Below are the code and all the weights of a small trained network. Each question names an input and a class and asks about switching units off, where a switched-off unit gives its printed mean instead of its output.

import numpy as np


def w(rows, s, z=0):
    codes = np.array(rows[::2]) - 128.0
    scale = np.full(codes.shape[1], s)
    scale[-1] = z or s
    return codes * scale


def f(y):
    return np.maximum(y, 0)


def log_softmax(a):
    a = a - a.max(-1, keepdims=True)
    return a - np.log(np.exp(a).sum(-1, keepdims=True))


def net(x, mask):
    res = np.array(x, float).reshape(1, 7) / 4 @ E
    y = f(res @ A[0][:, :-1].T + A[0][:, -1])
    res = res + np.where(mask, y, B[0][:, -1]) @ B[0][:, :-1]
    return log_softmax(res[-1] @ U[:, :-1].T + U[:, -1])


A, B = {}, {}
E = w([
[157,136,151,51,97,131,78,176,99,171],'x0',
[156,146,119,146,152,185,159,199,178,159],'x1',
[166,164,170,140,185,118,198,69,49,77],'x2',
[75,163,167,136,122,39,86,133,171,102],'x3',
[196,76,124,159,129,175,113,116,221,71],'x4',
[62,174,88,88,27,103,99,119,58,34],'x5',
[108,69,247,140,179,140,88,147,64,143],'x6',
],0.012)
A[0] = w([
[121,146,42,93,79,121,153,123,187,146,94],'N0',
[187,86,164,121,138,181,109,169,153,157,59],'N1',
[188,140,130,143,143,121,167,68,143,69,1],'N2',
[77,110,214,145,184,31,113,106,127,171,57],'N3',
[105,108,122,179,129,125,117,126,124,127,17],'N4',
[98,129,76,211,123,155,101,171,199,124,132],'N5',
[55,99,124,44,119,147,73,247,120,244,121],'N6',
[92,99,205,81,103,81,21,135,90,35,116],'N7',
[162,71,114,111,147,199,73,140,137,136,74],'N8',
[212,32,166,115,142,212,80,179,190,178,132],'N9',
[80,112,235,167,174,110,86,121,77,162,101],'N10',
[56,87,196,189,151,139,121,161,208,144,178],'N11',
[95,149,170,126,115,166,134,225,123,203,60],'N12',
[164,153,153,93,73,171,139,212,32,54,114],'N13',
],0.011,0.0039)
B[0] = w([
[102,176,131,101,70,144,98,121,149,41,196],'N0',
[74,86,114,141,229,122,143,103,95,119,197],'N1',
[73,146,123,122,93,76,84,158,101,157,185],'N2',
[91,146,87,70,134,212,118,61,2,118,209],'N3',
[123,115,152,141,143,126,143,205,120,144,137],'N4',
[73,130,159,111,132,108,70,149,230,143,193],'N5',
[182,232,111,38,56,79,72,176,40,98,237],'N6',
[187,225,40,63,39,100,81,211,96,106,223],'N7',
[47,155,147,172,179,160,103,96,133,93,181],'N8',
[41,51,163,167,216,150,228,85,97,133,254],'N9',
[123,178,122,162,37,137,108,79,53,85,219],'N10',
[143,101,69,98,217,55,131,199,113,135,211],'N11',
[155,137,103,118,123,114,76,186,89,160,192],'N12',
[124,134,120,160,176,164,148,89,65,193,197],'N13',
],0.0084,0.019)
U = w([
[97,120,126,136,140,164,143,78,55,115,161],'0',
[98,75,121,159,119,144,137,100,226,107,2],'1',
[103,96,131,137,186,119,148,147,150,131,181],'2',
[248,136,216,133,124,134,170,121,111,201,71],'3',
[189,80,216,129,92,150,143,136,143,133,38],'4',
[134,178,106,108,46,127,85,153,117,113,193],'5',
],0.012,0.0059)

Each question gives the input, the list of numbers given to net, and the class t.
The units are the neurons (one row each of A and B). Each row of codes is followed by its name. A weight is (code - 128) times the scale printed after its matrix; where a second scale follows, it is the last column's (A, B and U).
mask holds one flag per neuron, in row order. A switched-off neuron (its flag False) gives its mean, the last column of its row in B, instead of its output. The means were averaged over made-up inputs and are rounded, as every weight is.
A unit's drop is (log p(t) with every unit on - log p(t) with that unit switched off) / (log p(t) with every unit on - log p(t) with every unit switched off).
The circuit of an input: a set's keep is (log p(t) with only the set's units on - log p(t) with every unit switched off) / (log p(t) with every unit on - log p(t) with every unit switched off). Starting from the 12 units with the biggest drops (on a tie, the unit counted first), units are removed one at a time, each time the one whose removal leaves the highest keep (on an exact tie, the one counted first), for as long as the keep stays at least 0.8.
circuit, biggest first: the units of the circuit, biggest drop first
unit that matters most: the unit with the biggest drop
top k neurons: the k neurons with the biggest drops, biggest first
drop when u is switched off: that unit's drop, to one decimal
input [2,8,8,-5,-1,-7,1], class 2: unit that matters most => N3
input [-8,5,1,-7,7,-7,-8], class 1: top 3 neurons => [N5 N0 N6]
input [-2,1,8,-1,3,8,1], class 5: top 2 neurons => [N9 N7]
input [-1,-2,5,-2,-2,0,-7], class 5: top 3 neurons => [N9 N1 N3]
input [2,6,-2,-5,-2,-4,-6], class 2: top 4 neurons => [N9 N3 N10 N5]
input [-5,5,-2,7,8,4,-7], class 1: top 3 neurons => [N6 N7 N5]
input [2,-3,0,-7,7,-7,4], class 2: circuit, biggest first => [N3 N6]
input [-4,7,-2,-6,-4,6,6], class 5: top 4 neurons => [N9 N6 N1 N3]
input [3,-1,-3,7,7,0,-7], class 1: circuit, biggest first => [N6 N7]
input [5,-1,-6,-6,3,0,-4], class 0: top 2 neurons => [N9 N7]
input [-5,-2,8,4,-6,7,-2], class 5: top 2 neurons => [N7 N9]
input [-8,0,-7,6,4,1,3], class 2: top 2 neurons => [N11 N6]
input [-5,-6,-8,-2,2,1,0], class 1: circuit, biggest first => [N6 N3 N5]
input [-5,-7,-4,-8,0,7,4], class 5: unit that matters most => N7
input [-7,6,-5,-2,-2,-8,-7], class 1: top 2 neurons => [N5 N0]
input [-4,-3,-3,-7,8,2,-8], class 1: top 2 neurons => [N6 N7]
input [-3,-4,-5,-4,-2,-3,-4], class 1: top 2 neurons => [N7 N6]
input [5,8,-5,-2,1,-1,8], class 0: top 2 neurons => [N9 N6]
input [-1,7,-6,-4,8,7,1], class 1: drop when N5 is switched off => 0.2
input [-5,4,-6,1,4,7,-4], class 1: drop when N7 is switched off => 0.4
input [-5,3,-6,7,4,-2,6], class 2: circuit, biggest first => [N11]
input [2,-8,7,-5,-1,4,8], class 5: drop when N7 is switched off => 1.7
